Below are the code and all the weights of a small trained network. Each question names an input and a target symbol and asks about switching units off, where a switched-off unit gives its printed mean instead of its output.

import numpy as np


def w(rows, s, z=0):
    codes = np.array(rows[::2]) - 128.0
    scale = np.full(codes.shape[1], s)
    scale[-1] = z or s
    return codes * scale


def norm(h):
    return h / np.sqrt((h * h).mean(-1, keepdims=True) + 1e-5)


def f(y):
    return np.maximum(y, 0)


def softmax(a):
    e = np.exp(a - a.max(-1, keepdims=True))
    return e / e.sum(-1, keepdims=True)


def log_softmax(a):
    a = a - a.max(-1, keepdims=True)
    return a - np.log(np.exp(a).sum(-1, keepdims=True))


def net(x, mask):
    ids = ['ΓΛΠδηθμψ'.index(c) for c in x.split()]
    T = len(ids)
    res = E[ids] + P[:T]
    u = 0
    for l in range(2):
        q, k, v = (norm(res) @ M[l].T for M in (Q, K, V))
        z = softmax(np.where(np.tri(T) > 0, q @ k.T / 2**0.5, -1e9)) @ v
        res = res + np.where(mask[u], z, O[l][:, -1]) @ O[l][:, :-1]
        u += 1
        y = f(norm(res) @ A[l][:, :-1].T + A[l][:, -1])
        res = res + np.where(mask[u : u + 4], y, B[l][:, -1]) @ B[l][:, :-1]
        u += 4
    return log_softmax(norm(res)[-1] @ U[:, :-1].T + U[:, -1])


Q, K, V, O, A, B = {}, {}, {}, {}, {}, {}
E = w([
[92,76,130,73,174,200],'Γ',
[204,81,127,94,56,108],'Λ',
[21,159,111,152,87,101],'Π',
[3,179,114,117,52,131],'δ',
[137,180,115,71,156,185],'η',
[194,149,126,240,68,180],'θ',
[125,211,159,60,127,175],'μ',
[93,216,71,161,175,104],'ψ',
],0.0054)
P = w([
[172,126,3,193,53,198],'0',
[146,152,45,158,85,165],'1',
[125,155,82,141,102,153],'2',
[115,157,110,126,124,148],'3',
[102,150,129,110,141,140],'4',
[91,142,143,86,155,126],'5',
[79,137,159,77,168,114],'6',
[69,122,178,71,189,95],'7',
[52,113,191,66,203,83],'8',
[42,109,194,62,208,77],'9',
[15,105,187,65,211,76],'10',
],0.0023)
Q[0] = w([
[108,254,118,129,139,142],'L0H0',
[185,160,161,224,57,92],'L0H0',
],0.0071)
K[0] = w([
[2,182,99,154,240,151],'L0H0',
[126,135,73,208,89,251],'L0H0',
],0.0058)
V[0] = w([
[69,40,138,68,124,133],'L0H0',
[253,28,210,164,18,105],'L0H0',
],0.0031)
O[0] = w([
[154,126,57,182,123,167,162],'L0H0',
[85,255,127,172,182,214,3],'L0H0',
],0.0043,0.0012)
A[0] = w([
[168,41,69,111,245,166,8],'L0N0',
[95,67,4,166,132,89,102],'L0N1',
[241,86,151,74,73,120,206],'L0N2',
[187,73,61,77,148,153,2],'L0N3',
],0.0044,0.0016)
B[0] = w([
[100,158,48,109,86,155,221],'L0N0',
[207,255,127,125,169,131,195],'L0N1',
[144,101,105,209,47,110,255],'L0N2',
[99,220,150,82,132,103,193],'L0N3',
],0.0051,0.0028)
Q[1] = w([
[3,235,52,125,52,45],'L1H0',
[175,67,193,213,132,205],'L1H0',
],0.0056)
K[1] = w([
[254,60,242,89,171,108],'L1H0',
[139,180,34,105,104,164],'L1H0',
],0.0062)
V[1] = w([
[220,206,3,37,134,69],'L1H0',
[112,69,207,48,108,126],'L1H0',
],0.0028)
O[1] = w([
[189,91,154,1,157,109,254],'L1H0',
[156,157,145,163,179,233,59],'L1H0',
],0.0058,0.003)
A[1] = w([
[148,103,109,132,195,26,110],'L1N0',
[146,255,221,41,77,152,120],'L1N1',
[108,111,89,134,176,124,1],'L1N2',
[197,87,136,60,109,118,71],'L1N3',
],0.0048,0.0051)
B[1] = w([
[178,44,164,121,193,74,148],'L1N0',
[93,142,218,217,255,195,253],'L1N1',
[193,146,115,22,130,67,128],'L1N2',
[55,108,45,197,163,153,193],'L1N3',
],0.0054,0.0044)
U = w([
[234,97,50,203,2,183,213],'Γ',
[172,94,124,81,114,170,2],'Λ',
[214,177,83,106,208,28,104],'Π',
[56,212,159,54,78,115,76],'δ',
[136,223,3,42,172,163,154],'η',
[23,164,74,142,49,49,90],'θ',
[101,140,209,251,221,233,119],'μ',
[97,2,169,98,103,104,86],'ψ',
],0.0065,0.0052)

Each question gives the input, a string of symbols that net reads in full, and the target symbol t.
The units are the heads (2 rows each of Q, K, V and O) and the neurons (one row each of A and B). Each row of codes is followed by its name. A weight is (code - 128) times the scale printed after its matrix; where a second scale follows, it is the last column's (O, A, B and U).
mask holds one flag per unit, layer by layer, with each layer's heads first. A switched-off unit (its flag False) gives its mean, the last column of its rows in O or B, instead of its output. The means were averaged over made-up inputs and are rounded, as every weight is.
A unit's drop is (log p(t) with every unit on - log p(t) with that unit switched off) / (log p(t) with every unit on - log p(t) with every unit switched off).
The circuit of an input: a set's keep is (log p(t) with only the set's units on - log p(t) with every unit switched off) / (log p(t) with every unit on - log p(t) with every unit switched off). Starting from all 10 units, units are removed one at a time, each time the one whose removal leaves the highest keep (on an exact tie, the one counted first), for as long as the keep stays at least 0.8.
units of the circuit, in order: the units of the circuit, biggest drop first
top k neurons: the k neurons with the biggest drops, biggest first
top k neurons in layer l: the k neurons of layer l with the biggest drops, biggest first
drop of u: that unit's drop, to one decimal
input η Λ Γ η θ Γ Γ, target η: units of the circuit, in order	(L0N0; L1N1)
input μ μ η Γ η Γ Γ θ, target Γ: top 2 neurons	(L1N1; L0N2)
input δ μ Π, target μ: units of the circuit, in order	(L0N1; L1N1; L0N0)
input Λ Λ μ Λ ψ ψ μ Γ Γ μ Π, target μ: units of the circuit, in order	(L1H0; L0N1)
input Γ θ Γ μ Π Λ θ Γ η, target θ: top 4 neurons	(L0N2; L0N0; L0N1; L0N3)
input μ Γ Γ Γ Π Γ Λ Λ η ψ μ, target ψ: top 3 neurons	(L0N1; L0N3; L0N2)
input θ η η ψ Π δ, target ψ: units of the circuit, in order	(L0H0; L1H0)
input θ Π Λ Γ Π Π, target Π: units of the circuit, in order	(L0H0; L0N1; L1N0; L0N0)
input θ Γ δ Λ Π δ ψ Γ η, target ψ: units of the circuit, in order	(L0H0)
input Λ Γ Γ Γ, target η: units of the circuit, in order	(L1N1; L0N0)
input Λ Γ μ δ, target μ: units of the circuit, in order	(L1N1; L0N0)
input Λ η Γ Λ ψ Π Γ η Π μ δ, target μ: top 3 neurons	(L0N1; L0N0; L1N1)
input δ Π Γ Γ Γ μ η, target μ: top 3 neurons	(L0N3; L1N1; L0N2)
input Γ Γ θ Γ Γ μ Λ, target Γ: units of the circuit, in order	(L0N2)
input μ η Γ Λ η μ Γ Γ Λ θ, target Γ: top 2 neurons	(L1N1; L0N1)
input ψ θ ψ Γ θ μ Γ μ η η Λ, target Γ: top 2 neurons	(L0N2; L1N1)
input ψ θ Γ θ ψ η η, target ψ: top 3 neurons	(L0N2; L0N3; L0N1)
input θ η θ, target μ: top 2 neurons	(L0N2; L0N0)
input Λ ψ Λ Γ Λ μ Γ η μ, target μ: top 2 neurons	(L1N1; L1N3)
input δ Λ Π η Λ Γ η δ Π, target Π: top 2 neurons	(L0N1; L1N0)
input θ ψ δ ψ θ θ Γ ψ Π δ, target ψ: top neuron in layer 0	(L0N0)
input θ Γ Γ δ ψ, target Π: drop of L0H0	0.2
input Γ Λ δ θ Γ Γ Γ Γ Λ, target μ: drop of L0H0	1.4
input θ θ μ η μ η, target μ: drop of L1H0	1.4
